Below is a small trained network, with its code and all its weights. Each question gives an input and a target symbol and asks what happens when units are switched off, that is, made to give their printed mean instead of their output.

import numpy as np


def w(rows, s, z=0):
    codes = np.array(rows[::2]) - 128.0
    scale = np.full(codes.shape[1], s)
    scale[-1] = z or s
    return codes * scale


def norm(h):
    return h / np.sqrt((h * h).mean(-1, keepdims=True) + 1e-5)


def f(y):
    return np.maximum(y, 0)


def softmax(a):
    e = np.exp(a - a.max(-1, keepdims=True))
    return e / e.sum(-1, keepdims=True)


def log_softmax(a):
    a = a - a.max(-1, keepdims=True)
    return a - np.log(np.exp(a).sum(-1, keepdims=True))


def net(x, mask):
    ids = ['ΘΞΣΦΨαβγδεητω'.index(c) for c in x.split()]
    T = len(ids)
    res = E[ids] + P[:T]
    r = norm(res)
    for j in range(3):
        rows = slice(3 * j, 3 * j + 3)
        q, k, v = (r @ M[0][rows].T for M in (Q, K, V))
        z = softmax(np.where(np.tri(T) > 0, q @ k.T / 3**0.5, -1e9)) @ v
        o = O[0][rows]
        res = res + np.where(mask[j], z, o[:, -1]) @ o[:, :-1]
    y = f(norm(res) @ A[0][:, :-1].T + A[0][:, -1])
    res = res + np.where(mask[3:11], y, B[0][:, -1]) @ B[0][:, :-1]
    return log_softmax(norm(res)[-1] @ U[:, :-1].T + U[:, -1])


Q, K, V, O, A, B = {}, {}, {}, {}, {}, {}
E = w([
[110,172,143,66,79,90],'Θ',
[176,155,150,52,96,64],'Ξ',
[196,2,156,118,52,91],'Σ',
[170,91,93,145,196,159],'Φ',
[122,37,105,137,138,43],'Ψ',
[140,27,160,139,143,145],'α',
[118,114,105,118,131,106],'β',
[211,71,121,178,86,118],'γ',
[125,89,144,150,135,139],'δ',
[110,70,130,131,87,64],'ε',
[142,120,112,133,71,115],'η',
[115,162,151,68,175,90],'τ',
[133,10,138,165,133,89],'ω',
],0.01)
P = w([
[126,151,112,136,134,161],'0',
[110,18,170,63,48,175],'1',
[201,54,24,125,127,136],'2',
[130,164,137,159,144,129],'3',
[160,91,233,65,130,175],'4',
[250,87,77,167,159,92],'5',
],0.015)
Q[0] = w([
[181,168,132,161,165,84],'H1',
[171,181,126,200,113,117],'H1',
[146,131,59,82,100,124],'H1',
[141,151,144,104,64,175],'H2',
[150,126,93,116,180,164],'H2',
[255,106,69,198,134,101],'H2',
[152,81,90,126,218,175],'H3',
[88,156,91,83,100,214],'H3',
[136,108,178,57,132,148],'H3',
],0.014)
K[0] = w([
[145,172,203,200,142,131],'H1',
[174,168,148,171,135,39],'H1',
[120,181,102,119,74,185],'H1',
[226,124,112,100,91,199],'H2',
[143,156,119,163,219,164],'H2',
[146,211,155,247,110,55],'H2',
[87,92,110,167,253,175],'H3',
[94,140,68,48,98,247],'H3',
[182,84,117,86,155,139],'H3',
],0.011)
V[0] = w([
[24,177,44,204,135,155],'H1',
[142,13,197,52,115,169],'H1',
[123,87,121,130,158,125],'H1',
[112,137,207,205,20,169],'H2',
[219,87,26,244,201,139],'H2',
[2,138,162,152,219,140],'H2',
[160,228,63,106,55,107],'H3',
[133,122,154,45,188,238],'H3',
[178,52,226,101,159,119],'H3',
],0.0076)
O[0] = w([
[75,37,108,136,37,143,53],'H1',
[227,205,121,153,106,122,237],'H1',
[151,131,120,147,127,106,155],'H1',
[40,92,70,11,146,212,121],'H2',
[74,158,62,139,238,66,253],'H2',
[146,150,30,185,3,80,83],'H2',
[67,171,28,249,198,170,43],'H3',
[73,64,163,143,86,66,190],'H3',
[127,56,181,142,5,61,194],'H3',
],0.0072,0.0052)
A[0] = w([
[12,174,168,200,67,146,187],'N1',
[120,80,221,114,1,195,52],'N2',
[176,88,29,132,146,140,1],'N3',
[60,108,80,164,120,154,204],'N4',
[63,180,112,165,143,199,86],'N5',
[186,132,115,94,111,135,118],'N6',
[145,160,101,164,195,156,142],'N7',
[165,114,157,124,108,119,72],'N8',
],0.015,0.0067)
B[0] = w([
[72,137,105,21,234,134,158],'N1',
[81,196,237,60,131,31,254],'N2',
[46,195,153,102,116,91,181],'N3',
[180,65,186,175,90,160,184],'N4',
[179,202,54,125,66,55,152],'N5',
[96,152,109,143,123,248,203],'N6',
[122,107,182,146,96,137,199],'N7',
[142,107,106,94,118,141,189],'N8',
],0.013,0.0095)
U = w([
[123,137,214,82,71,106,113],'Θ',
[209,117,176,107,118,246,163],'Ξ',
[193,150,149,173,223,183,103],'Σ',
[150,159,80,144,165,6,36],'Φ',
[183,244,112,181,146,145,91],'Ψ',
[230,57,54,68,128,100,91],'α',
[109,71,169,220,98,137,159],'β',
[71,114,101,68,255,129,13],'γ',
[45,102,51,110,81,119,161],'δ',
[77,167,82,149,123,228,253],'ε',
[108,7,120,93,112,192,97],'η',
[193,130,91,181,26,158,202],'τ',
[165,185,35,78,149,140,142],'ω',
],0.0096,0.0039)

Each question gives the input, a string of symbols that net reads in full, and the target symbol t.
The units are the heads (3 rows each of Q, K, V and O) and the neurons (one row each of A and B). Each row of codes is followed by its name. A weight is (code - 128) times the scale printed after its matrix; where a second scale follows, it is the last column's (O, A, B and U).
mask holds one flag per unit, heads first, then neurons. A switched-off unit (its flag False) gives its mean, the last column of its rows in O or B, instead of its output. The means were averaged over made-up inputs and are rounded, as every weight is.
A unit's drop is (log p(t) with every unit on - log p(t) with that unit switched off) / (log p(t) with every unit on - log p(t) with every unit switched off).
The circuit of an input: a set's keep is (log p(t) with only the set's units on - log p(t) with every unit switched off) / (log p(t) with every unit on - log p(t) with every unit switched off). Starting from all 11 units, units are removed one at a time, each time the one whose removal leaves the highest keep (on an exact tie, the one counted first), for as long as the keep stays at least 0.8.
circuit, biggest first: the units of the circuit, biggest drop first
top k neurons: the k neurons with the biggest drops, biggest first
which heads matter: for each layer, one digit per head in row order, 1 if its drop is at least 0.15 and else 0, layers parted by /
input δ Φ τ, target δ: circuit, biggest first	N3, N2, H1
input γ γ ω η τ η, target η: which heads matter	110
input γ Ψ Φ τ γ γ, target τ: which heads matter	010
input Φ ω τ Φ η η, target Φ: which heads matter	010
input Θ γ Ξ Φ α ω, target Φ: circuit, biggest first	H2
input α Σ Ξ Ξ, target Ψ: which heads matter	001
input τ Φ ω, target τ: which heads matter	010
input δ Φ ε, target δ: which heads matter	000
input ε ω δ ε δ δ, target ε: which heads matter	001
input Σ Φ Φ, target Σ: circuit, biggest first	H2, N2
input ω γ γ α Φ Φ, target α: circuit, biggest first	N2, H2
input Φ Θ α γ γ, target Ξ: circuit, biggest first	H2, N2
input Φ Φ γ Ψ Θ γ, target Ψ: which heads matter	011
input η γ η Σ, target Ξ: which heads matter	101
input δ ω τ γ Φ δ, target γ: circuit, biggest first	H2
input Ξ Φ β Φ ε τ, target Φ: which heads matter	010
input γ α Ξ Θ Ξ Φ, target Θ: circuit, biggest first	H1, H2, N2
input η Ψ γ, target η: which heads matter	110
input Φ γ Φ Ψ β ω, target Ψ: top 2 neurons	N3, N2
input Σ η δ, target Σ: top 2 neurons	N2, N7
input Ξ γ Φ Ξ ω α, target Ξ: top neuron	N6
input γ η Φ Φ, target β: circuit, biggest first	H1, N2, N4, H2
